Below are the code and all the weights of a small trained network. Each question names an input and a target symbol and asks about switching units off, where a switched-off unit gives its printed mean instead of its output.

import numpy as np


def w(rows, s, z=0):
    codes = np.array(rows[::2]) - 128.0
    scale = np.full(codes.shape[1], s)
    scale[-1] = z or s
    return codes * scale


def softmax(a):
    e = np.exp(a - a.max(-1, keepdims=True))
    return e / e.sum(-1, keepdims=True)


def log_softmax(a):
    a = a - a.max(-1, keepdims=True)
    return a - np.log(np.exp(a).sum(-1, keepdims=True))


def net(x, mask):
    ids = ['γδεημσω'.index(c) for c in x.split()]
    T = len(ids)
    res = E[ids] + P[:T]
    u = 0
    for l in range(2):
        r = res
        for j in range(3):
            rows = slice(3 * j, 3 * j + 3)
            q, k, v = (r @ M[l][rows].T for M in (Q, K, V))
            z = softmax(np.where(np.tri(T) > 0, q @ k.T / 3**0.5, -1e9)) @ v
            o = O[l][rows]
            res = res + np.where(mask[u + j], z, o[:, -1]) @ o[:, :-1]
        u += 3
    return log_softmax(res[-1] @ U[:, :-1].T + U[:, -1])


Q, K, V, O = {}, {}, {}, {}
E = w([
[152,190,218,122,141,198,152],'γ',
[72,138,157,54,2,155,93],'δ',
[75,72,176,122,216,89,122],'ε',
[177,178,167,114,146,17,90],'η',
[97,87,79,186,174,36,81],'μ',
[161,212,111,236,197,170,132],'σ',
[46,131,53,176,102,188,76],'ω',
],0.0087)
P = w([
[77,144,69,101,149,92,231],'0',
[94,105,157,246,89,98,99],'1',
[64,174,205,77,147,105,81],'2',
[248,79,121,108,149,165,42],'3',
[115,158,84,211,104,154,102],'4',
[77,219,211,86,150,144,44],'5',
[233,71,118,79,164,178,53],'6',
],0.011)
Q[0] = w([
[192,155,157,104,66,112,151],'0.h0',
[194,137,138,99,112,147,152],'0.h0',
[186,132,154,57,128,179,101],'0.h0',
[42,224,170,147,140,133,62],'0.h1',
[33,149,167,127,60,88,179],'0.h1',
[69,247,174,94,169,129,39],'0.h1',
[127,123,155,107,143,111,106],'0.h2',
[99,88,194,103,118,77,110],'0.h2',
[138,135,170,77,124,138,70],'0.h2',
],0.011)
K[0] = w([
[149,163,86,189,86,112,198],'0.h0',
[114,121,59,155,61,82,219],'0.h0',
[62,166,90,113,116,77,213],'0.h0',
[129,210,112,148,87,243,70],'0.h1',
[116,113,184,97,1,165,16],'0.h1',
[143,214,112,123,101,251,132],'0.h1',
[137,136,161,149,107,130,79],'0.h2',
[78,87,185,147,82,118,77],'0.h2',
[204,132,156,122,65,145,3],'0.h2',
],0.0092)
V[0] = w([
[117,254,155,106,116,143,123],'0.h0',
[156,55,109,143,160,149,159],'0.h0',
[136,163,194,152,133,103,59],'0.h0',
[164,174,187,142,176,81,173],'0.h1',
[125,119,84,145,169,34,85],'0.h1',
[99,108,160,36,55,81,143],'0.h1',
[118,170,79,82,118,133,222],'0.h2',
[145,108,171,194,152,185,33],'0.h2',
[141,107,147,90,166,114,134],'0.h2',
],0.0088)
O[0] = w([
[143,198,106,30,100,150,117,135],'0.h0',
[100,119,140,164,168,109,137,52],'0.h0',
[189,180,178,142,26,98,122,202],'0.h0',
[183,137,202,181,165,139,236,86],'0.h1',
[197,44,82,140,64,239,141,229],'0.h1',
[119,74,139,56,105,48,149,67],'0.h1',
[112,118,80,135,145,120,221,2],'0.h2',
[142,138,164,139,152,113,2,223],'0.h2',
[145,93,157,87,159,164,145,112],'0.h2',
],0.0082,0.0023)
Q[1] = w([
[164,94,120,158,113,48,175],'1.h0',
[195,50,128,41,130,119,106],'1.h0',
[39,149,144,132,87,60,128],'1.h0',
[2,186,183,118,131,87,156],'1.h1',
[202,141,133,124,223,122,112],'1.h1',
[27,188,134,164,99,119,84],'1.h1',
[51,149,187,127,196,121,146],'1.h2',
[208,61,141,70,140,111,103],'1.h2',
[128,113,102,58,62,117,88],'1.h2',
],0.0064)
K[1] = w([
[191,93,153,163,54,106,123],'1.h0',
[63,25,82,130,131,73,179],'1.h0',
[121,198,167,101,131,14,83],'1.h0',
[137,200,195,176,140,156,6],'1.h1',
[132,150,174,112,232,101,197],'1.h1',
[133,196,77,131,148,184,76],'1.h1',
[2,173,93,78,205,104,214],'1.h2',
[188,81,180,39,178,143,101],'1.h2',
[129,164,165,90,149,137,49],'1.h2',
],0.0067)
V[1] = w([
[111,173,51,180,99,194,145],'1.h0',
[151,153,157,40,101,101,84],'1.h0',
[115,56,145,132,143,118,187],'1.h0',
[42,115,134,74,254,117,130],'1.h1',
[151,98,139,187,109,148,69],'1.h1',
[87,116,109,73,62,122,77],'1.h1',
[160,80,78,146,67,175,127],'1.h2',
[139,116,65,99,140,169,189],'1.h2',
[111,126,164,146,84,75,74],'1.h2',
],0.0089)
O[1] = w([
[136,206,63,62,84,136,77,189],'1.h0',
[158,75,229,139,96,93,133,45],'1.h0',
[125,90,75,140,207,196,132,208],'1.h0',
[85,99,103,212,103,2,107,254],'1.h1',
[55,151,49,107,180,209,139,22],'1.h1',
[80,78,132,100,74,158,27,128],'1.h1',
[148,56,147,145,180,177,121,156],'1.h2',
[183,89,159,116,65,166,98,148],'1.h2',
[99,168,114,137,203,108,181,120],'1.h2',
],0.0075)
U = w([
[159,43,162,163,62,116,86,5],'γ',
[112,176,164,131,119,17,191,149],'δ',
[95,100,95,104,181,253,133,172],'ε',
[153,214,95,121,127,133,171,179],'η',
[82,94,94,201,188,96,174,143],'μ',
[235,128,164,37,117,190,121,179],'σ',
[59,140,68,92,104,109,67,95],'ω',
],0.0073,0.0027)

Each question gives the input, a string of symbols that net reads in full, and the target symbol t.
The units are the heads (3 rows each of Q, K, V and O). Each row of codes is followed by its name. A weight is (code - 128) times the scale printed after its matrix; where a second scale follows, it is the last column's (O and U).
mask holds one flag per head, layer by layer. A switched-off head (its flag False) gives its mean, the last column of its rows in O, instead of its output. The means were averaged over made-up inputs and are rounded, as every weight is.
A unit's drop is (log p(t) with every unit on - log p(t) with that unit switched off) / (log p(t) with every unit on - log p(t) with every unit switched off).
The circuit of an input: a set's keep is (log p(t) with only the set's units on - log p(t) with every unit switched off) / (log p(t) with every unit on - log p(t) with every unit switched off). Starting from all 6 units, units are removed one at a time, each time the one whose removal leaves the highest keep (on an exact tie, the one counted first), for as long as the keep stays at least 0.8.
units of the circuit, in order: the units of the circuit, biggest drop first
unit that matters most: the unit with the biggest drop
heads that matter: for each layer, one digit per head in row order, 1 if its drop is at least 0.15 and else 0, layers parted by /
input ε γ ε, target γ: units of the circuit, in order -> 0.h2; 1.h2; 1.h0
input ω μ γ ω σ, target η: heads that matter -> 110 / 100
input ε ε ε γ ω, target ε: units of the circuit, in order -> 1.h1
input δ δ μ, target δ: heads that matter -> 111 / 101
input ω σ δ δ ε ε, target δ: heads that matter -> 110 / 101
input δ δ γ ε ε δ ω, target γ: units of the circuit, in order -> 0.h1; 1.h0
input σ ε δ ω, target η: heads that matter -> 011 / 110
input ω ε ε ε, target ω: units of the circuit, in order -> 1.h0; 0.h2; 0.h0; 1.h1
input σ ε η, target σ: units of the circuit, in order -> 0.h1; 0.h2; 1.h2; 1.h1
input ω σ ε ω μ γ μ, target ω: units of the circuit, in order -> 1.h0; 0.h2
input ε σ δ σ γ δ δ, target μ: units of the circuit, in order -> 1.h1; 0.h0; 1.h0; 0.h2
input ε ε ω ε μ, target μ: heads that matter -> 110 / 010
input ω ω ε δ ε σ σ, target ω: units of the circuit, in order -> 1.h0; 0.h0; 1.h1; 0.h2
input ε ω ε ε, target μ: units of the circuit, in order -> 1.h1; 1.h0; 0.h0
input μ ω ω ω γ, target σ: heads that matter -> 111 / 111
input δ σ η ω ω γ, target γ: units of the circuit, in order -> 0.h1; 0.h2; 1.h0; 1.h2
input η μ ε ε, target σ: units of the circuit, in order -> 0.h1; 1.h1
input η ε ε, target ε: heads that matter -> 011 / 110
input σ ε σ, target σ: units of the circuit, in order -> 1.h2; 0.h2; 1.h1; 0.h1
input ω ε δ γ μ μ, target γ: units of the circuit, in order -> 0.h1; 1.h0; 0.h2; 1.h2
input ε δ ω μ ε ε μ, target μ: unit that matters most -> 1.h1
input δ γ μ, target γ: unit that matters most -> 0.h2
input μ σ ω ω ε η γ, target ε: heads that matter -> 110 / 100
input ε σ δ, target δ: heads that matter -> 010 / 101
input ε μ μ ω σ, target η: heads that matter -> 010 / 110
